Here is a tiny trained network, its code and every weight. The questions are about switching its units off for an input and a class, where a switched-off unit gives its printed mean instead of its output.

import numpy as np


def w(rows, s, z=0):
    codes = np.array(rows[::2]) - 128.0
    scale = np.full(codes.shape[1], s)
    scale[-1] = z or s
    return codes * scale


def norm(h):
    return h / np.sqrt((h * h).mean(-1, keepdims=True) + 1e-5)


def f(y):
    return y / 2 * (1 + np.tanh(0.7978845608 * (y + 0.044715 * y**3)))


def log_softmax(a):
    a = a - a.max(-1, keepdims=True)
    return a - np.log(np.exp(a).sum(-1, keepdims=True))


def net(x, mask):
    res = np.array(x, float).reshape(1, 4) / 4 @ E
    u = 0
    for l in range(2):
        y = f(norm(res) @ A[l][:, :-1].T + A[l][:, -1])
        res = res + np.where(mask[u : u + 3], y, B[l][:, -1]) @ B[l][:, :-1]
        u += 3
    return log_softmax(norm(res)[-1] @ U[:, :-1].T + U[:, -1])


A, B = {}, {}
E = w([
[169,70,153,1,146],'x0',
[244,148,177,215,151],'x1',
[21,198,168,85,195],'x2',
[123,124,128,129,127],'x3',
],0.0052)
A[0] = w([
[69,153,46,165,83,8],'L0N0',
[112,81,255,130,194,3],'L0N1',
[84,183,200,172,100,144],'L0N2',
],0.0074,0.0054)
B[0] = w([
[213,243,128,23,99,150],'L0N0',
[254,252,164,51,135,111],'L0N1',
[78,122,57,168,182,255],'L0N2',
],0.0087,0.0019)
A[1] = w([
[153,173,69,149,2,16],'L1N0',
[64,141,91,171,25,155],'L1N1',
[113,74,26,76,22,1],'L1N2',
],0.0084,0.0052)
B[1] = w([
[128,199,250,99,221,164],'L1N0',
[165,164,164,100,66,254],'L1N1',
[160,139,80,149,250,218],'L1N2',
],0.014,0.0033)
U = w([
[228,225,212,73,203,255],'0',
[26,203,56,110,47,113],'1',
[218,126,206,244,17,71],'2',
[76,209,114,251,204,51],'3',
[191,31,35,75,219,81],'4',
[25,41,195,37,178,130],'5',
[253,11,141,108,53,163],'6',
],0.013,0.0047)

Each question gives the input, the list of numbers given to net, and the class t.
The units are the neurons (one row each of A and B). Each row of codes is followed by its name. A weight is (code - 128) times the scale printed after its matrix; where a second scale follows, it is the last column's (A, B and U).
mask holds one flag per neuron, layer by layer. A switched-off neuron (its flag False) gives its mean, the last column of its row in B, instead of its output. The means were averaged over made-up inputs and are rounded, as every weight is.
A unit's drop is (log p(t) with every unit on - log p(t) with that unit switched off) / (log p(t) with every unit on - log p(t) with every unit switched off).
The circuit of an input: a set's keep is (log p(t) with only the set's units on - log p(t) with every unit switched off) / (log p(t) with every unit on - log p(t) with every unit switched off). Starting from all 6 units, units are removed one at a time, each time the one whose removal leaves the highest keep (on an exact tie, the one counted first), for as long as the keep stays at least 0.8.
circuit, biggest first: the units of the circuit, biggest drop first
unit that matters most: the unit with the biggest drop
k most important neurons: the k neurons with the biggest drops, biggest first
k most important neurons of layer l: the k neurons of layer l with the biggest drops, biggest first
input [7,6,0,-7], class 6: circuit, biggest first -> L1N0; L1N2
input [0,-2,7,-1], class 1: circuit, biggest first -> L1N2; L1N0
input [-5,-3,6,5], class 1: circuit, biggest first -> L1N2; L1N0
input [8,-3,-8,-8], class 4: unit that matters most -> L1N2
input [7,-2,-1,-6], class 4: 2 most important neurons of layer 1 -> L1N1; L1N0
input [-6,-1,2,-7], class 1: circuit, biggest first -> L0N2; L1N2; L1N1
input [-1,-4,6,-6], class 1: circuit, biggest first -> L1N0; L1N2
input [0,4,7,3], class 3: 2 most important neurons of layer 0 -> L0N2; L0N0
input [1,-1,-8,-7], class 4: 2 most important neurons -> L1N2; L0N0
input [0,-7,-7,8], class 0: circuit, biggest first -> L1N0; L0N2
input [4,0,-4,5], class 4: 3 most important neurons -> L1N2; L1N1; L0N1
input [2,-3,-6,-8], class 4: 2 most important neurons -> L1N2; L0N0
input [6,1,0,-3], class 6: 3 most important neurons -> L1N2; L1N0; L0N2
input [5,-1,5,-6], class 5: 2 most important neurons of layer 1 -> L1N1; L1N2
input [2,-1,0,-1], class 4: circuit, biggest first -> L1N0
input [-6,1,-1,6], class 2: 3 most important neurons -> L1N1; L1N2; L0N2
input [5,1,-1,-6], class 6: circuit, biggest first -> L1N2; L1N0
input [-7,0,7,7], class 1: circuit, biggest first -> L1N2; L1N0
input [8,0,1,-7], class 5: circuit, biggest first -> L1N1; L1N2
input [-1,6,6,2], class 3: circuit, biggest first -> L0N2
input [-6,-2,1,4], class 1: 2 most important neurons -> L0N2; L1N2
input [0,-3,-4,6], class 0: 2 most important neurons of layer 1 -> L1N0; L1N1
